Each row has a name. Each piece below is followed by the name of the row it came from, unless a question asks for something else. Each question is about the rows just above it.

[ 3.48, -3.38, -2.31, -5.71, -4.10,  8.57, -2.00,  5.66,  1.72,  3.22,
  3.16,  6.71, -2.38, -0.52, -1.04,  5.30,  6.40,  0.51,  7.47,  3.84,
 -3.76, -1.94, -4.46,  0.04,  5.56, -0.25,  1.65,  5.18, -7.63, -0.21,
 -1.75, -2.30, -1.33,  4.74,  1.63,  5.97,  1.33,  4.20,  0.36,  2.20,
  1.08,  1.98,  4.62,  3.60, -1.34,  0.63, -0.50,  0.80, -0.38, -1.79]  (50)
[ 0.31,  2.01, -5.15,  2.55, -0.42, -5.32,  1.76, -3.70, -3.12, -4.18,
  0.62, -5.00,  1.19,  3.00, -1.59, -1.40, -3.20, -1.60, -2.14, -2.26,
 -1.59,  1.83,  4.89, -0.75, -0.71,  1.17,  0.40,  3.99,  2.05,  1.20,
  2.01, -1.25, -1.88, -4.44, -2.04, -3.52, -0.05, -0.14, -1.44,  0.42,
 -1.92,  1.94,  1.15, -3.88, -2.48, -0.81,  1.44,  1.06, -0.86, -1.02]  (113)
[ 3.48, -3.38,  8.16, -5.71, -4.10,  8.57, -2.00,  5.66,  1.72,  3.22,
  3.16,  6.71, -2.38, -0.52, -1.04,  5.30,  6.40,  0.51,  7.47,  3.84,
  2.76, -1.94, -4.46,  0.04,  5.56, -0.25,  1.65, -4.05, -7.63, -0.21,
  0.77, -0.90,  0.99,  2.01,  0.45,  3.67, -2.99, -3.59, -0.89,  4.82,
 -0.22, -0.83,  3.33,  0.31,  2.13,  0.42, -2.00, -3.23,  1.43,  0.28]  (48)
[ 3.48, -3.38, -2.31, -5.71, -4.10,  8.57, -2.00,  5.66,  1.72,  3.22,
  3.16,  6.71, -2.38, -0.52, -1.04, -3.24,  6.40,  0.51,  7.47,  3.84,
 -3.76, -1.94, -4.46,  0.04,  5.56, -0.25,  1.65,  5.18, -7.63, -0.21,
  2.91, -0.90,  0.99,  2.01,  0.45,  3.67, -2.99, -3.59, -0.89,  4.82,
 -0.22, -0.83,  3.33,  0.31,  2.13, -0.22, -2.00, -3.23,  1.43,  0.28]  (20)
(50) without one entry, shuffled: [ 0.04, -1.94,  3.60,  7.47,  3.48,  3.84,  5.30,  6.40, -5.71, -1.33,
  0.63,  1.33, -2.38,  1.65,  5.66, -2.31,  0.36, -1.79, -1.75, -2.00,
 -4.10, -0.38, -0.50, -0.25,  4.62,  1.72,  8.57,  1.08, -7.63,  4.74,
  5.97,  3.16, -1.04, -3.38, -0.21,  4.20, -3.76,  3.22, -0.52,  0.51,
  2.20, -2.30,  1.63,  1.98,  0.80, -1.34,  6.71,  5.56, -4.46]. Gone:
[5.18]
Which entry of (20) is missing from [ 5.18, -3.38, -4.46,  0.28,  1.65, -0.90, -0.25,  2.91,  3.22, -1.04,
 -7.63, -3.76,  4.82, -0.22, -2.38, -0.22,  1.43, -0.21,  2.13, -2.99,
 -2.00,  3.16, -1.94,  3.33,  0.99,  0.04, -5.71, -0.89,  0.31,  3.84,
 -3.24,  5.56,  2.01,  6.40,  3.48, -3.59, -4.10, -0.83,  0.45,  0.51,
  3.67,  1.72,  5.66,  7.47, -2.31,  6.71, -0.52,  8.57, -2.00]?
[-3.23]
Shuffled (48) with one entry gone: [ 5.66,  0.31,  0.51,  1.43,  5.30, -1.04, -3.23,  6.71,  4.82,  1.72,
  6.40, -3.38, -3.59,  3.22,  8.16, -2.00,  3.67,  7.47,  1.65, -2.00,
  2.76,  3.16, -5.71, -0.22,  0.28, -4.05,  5.56, -0.52, -0.89,  0.45,
 -2.38, -2.99, -4.10,  8.57, -0.83, -4.46,  2.13,  0.77,  2.01,  3.33,
  0.42, -1.94, -7.63,  0.04,  3.84, -0.21,  0.99, -0.90,  3.48], missing
[-0.25]
which: [ 3.48, -3.38, -2.31, -5.71, -4.10,  8.57, -2.00,  5.66,  1.72,  3.22,
  3.16,  6.71, -2.38, -0.52, -1.04, -3.24,  6.40,  0.51,  7.47,  3.84,
 -3.76, -1.94, -4.46,  0.04,  5.56, -0.25,  1.65,  5.18, -7.63, -0.21,
  2.91, -0.90,  0.99,  2.01,  0.45,  3.67, -2.99, -3.59, -0.89,  4.82,
 -0.22, -0.83,  3.33,  0.31,  2.13, -0.22, -2.00, -3.23,  1.43,  0.28]
(20)
[ 0.31,  2.01, -5.15,  2.55, -0.42, -5.32,  1.76, -3.70, -3.12, -4.18,
  0.62, -5.00,  1.19,  3.00, -1.59, -1.40, -3.20, -1.60, -2.14, -2.26,
 -1.59,  1.83,  4.89, -0.75, -0.71,  1.17,  0.40,  3.99,  2.05,  1.20,
  2.01, -1.25, -1.88, -4.44, -2.04, -3.52, -0.05, -0.14, -1.44,  0.42,
 -1.92,  1.94,  1.15, -3.88, -2.48, -0.81,  1.44,  1.06, -0.86, -1.02] is in which row?
(113)

[ 2.22,  3.44,  1.91, -0.31, -2.42,  0.72,  1.76,  0.92,  3.81,  1.88,
  0.55,  2.05]  (174)
[-1.17, -2.22, -1.30, -0.74, -1.45, -4.34,  0.29,  2.67, -1.70,  0.31,
  0.26, -1.67]  (74)
[-2.38,  0.58, -0.77, -0.86,  4.55,  1.94, -2.54, -1.60, -3.68, -3.04,
 -1.87, -1.03]  (171)
[-1.67, -2.91,  0.46,  0.69,  2.81,  1.82,  1.43, -5.05, -1.96,  0.42,
  3.02,  2.77]  (156)
[ 2.44,  4.24, -0.55, -5.31, -1.26, -1.27, -7.15,  3.87,  1.47, -5.32,
 -2.40,  0.03]  (143)
[-2.03,  2.52,  1.00,  6.82,  1.90, -2.03, -2.03,  1.86, -3.77, -2.11,
 -3.56, -3.77]  (166)
[ 0.08,  0.74,  0.32, -1.39,  0.24, -1.55,  1.77,  2.01,  0.42, -1.09,
 -0.12,  0.52]  (93)
[-2.03,  2.52,  1.00,  6.82,  1.90,  4.15,  4.57,  1.86,  2.39, -2.11,
  2.24, -0.20]  (42)
Shuffled (143) with one entry gone: [ 3.87,  1.47, -7.15, -0.55, -1.27,  0.03,  2.44, -5.31, -5.32,  4.24,
 -2.40], missing
[-1.26]
which: [ 0.08,  0.74,  0.32, -1.39,  0.24, -1.55,  1.77,  2.01,  0.42, -1.09,
 -0.12,  0.52]
(93)
Where do [-1.67, -2.91,  0.46,  0.69,  2.81,  1.82,  1.43, -5.05, -1.96,  0.42,
  3.02,  2.77] appear?
(156)
Count the entries of [ 2.44,  4.24, -0.55, -5.31, -1.26, -1.27, -7.15,  3.87,  1.47]:
9

[ 4.58, -3.30, -2.26, -2.36,  2.77, -5.54, -2.75, -1.34, -3.17] -> (7)
[-1.06,  2.62,  0.42, -6.33, -6.34,  2.42, -4.09, -4.93, -4.92] -> (58)
[-7.43, -4.08,  3.64, -0.19, -0.15,  0.53, -5.59, -0.14, -0.09] -> (126)
[-3.52,  5.35,  3.43, -5.24, -5.41, -7.64, -2.70,  5.36,  2.33] -> (142)
[ 3.89,  1.56,  2.51,  3.42,  1.41,  1.42, -4.64, -3.89,  5.52] -> (10)
[-1.81, -1.07,  0.05,  0.67, -0.06,  1.06,  0.42,  0.83, -0.23] -> (86)
[-1.08, -0.13, -0.33,  2.20, -0.26, -1.30,  0.14, -0.08,  0.26] -> (46)
(58) without one entry, shuffled: [-6.33, -4.09, -1.06,  2.42,  0.42,  2.62, -4.93, -4.92]. Gone:
[-6.34]
Which entry of (58) is missing from [ 2.62, -4.93, -6.34,  2.42, -1.06, -4.09,  0.42, -6.33]?
[-4.92]
(126) without one entry, shuffled: [ 0.53, -0.15, -5.59, -0.19, -0.09, -7.43, -4.08,  3.64]. Gone:
[-0.14]

[-2.18, -1.11,  3.83,  0.00, -2.93,  3.33] : (16)
[-2.18, -1.11,  1.29,  0.81, -2.93,  3.33] : (12)
[-2.18, -1.11,  3.83,  0.81, -2.93,  3.33] : (136)
[-2.03,  0.00,  1.29, -6.74,  6.29, -3.61] : (33)
which: [-2.18, -1.11,  3.83,  0.00, -2.93,  3.33]
(16)

[-3.35, -6.90,  3.45, -1.35,  4.39, -0.54,  0.82, -0.28,  1.02, -6.90,
 -3.45,  3.16]  (18)
[-3.35, -5.54,  3.45, -1.35,  4.39, -0.54,  0.82, -0.28,  1.02,  0.60,
 -3.45,  3.16]  (127)
[-3.17, -3.25,  3.66, -1.41, -0.12, -3.11,  1.61,  1.63,  4.22,  0.77,
 -3.66,  3.88]  (8)
[-4.79, -5.54,  3.62, -0.86,  3.75, -5.54, -1.29,  1.13, -5.29, -0.99,
  2.86, -5.54]  (57)
Which value appears more than once in (18)?
[-6.90]
Repeated in (57):
[-5.54]
which: [-3.35, -6.90,  3.45, -1.35,  4.39, -0.54,  0.82, -0.28,  1.02, -6.90,
 -3.45,  3.16]
(18)
which: [-3.35, -5.54,  3.45, -1.35,  4.39, -0.54,  0.82, -0.28,  1.02,  0.60,
 -3.45,  3.16]
(127)

[-0.35, -6.12, -2.78,  2.21,  1.59, -0.28,  5.42, -1.93,  2.80, -6.35,
 -1.11]  (31)
[ 1.34, -7.50, -5.36,  0.82,  0.13,  6.37,  1.34, -1.50,  1.34,  1.34,
  0.81]  (73)
[-3.23,  0.22,  3.10,  3.02,  6.91, -3.01,  2.59,  1.25,  5.10, -2.33,
 -2.53]  (128)
[ 2.74, -1.18,  0.25,  2.78,  4.97,  3.01,  0.87,  0.88, -1.64,  3.62,
 -2.40]  (6)
[ 3.18,  4.73,  0.30, -0.10,  2.43,  1.44,  0.09, -8.20,  4.12, -0.60,
  3.70]  (70)
[-7.89,  0.90,  3.48, -1.98,  6.00,  3.59,  3.48,  0.52,  1.38,  0.30,
  3.48]  (47)
Shuffled (6) with one entry gone: [ 3.62,  0.25,  4.97,  0.88,  3.01,  2.74, -1.64, -2.40, -1.18,  2.78], missing
[0.87]
Repeated in (73):
[1.34]
Count the entries of [ 1.34, -7.50, -5.36,  0.82,  0.13,  6.37,  1.34, -1.50,  1.34,  1.34,
  0.81]:
11
Which value appears more than once in (47)?
[3.48]
The row with [ 2.74, -1.18,  0.25,  2.78,  4.97,  3.01,  0.87,  0.88, -1.64,  3.62,
 -2.40] is
(6)
Number of entries in [ 2.74, -1.18,  0.25,  2.78,  4.97,  3.01,  0.87,  0.88, -1.64,  3.62,
 -2.40]:
11
Shuffled (73) with one entry gone: [ 1.34, -7.50,  0.82,  1.34,  6.37,  0.13, -1.50, -5.36,  1.34,  1.34], missing
[0.81]

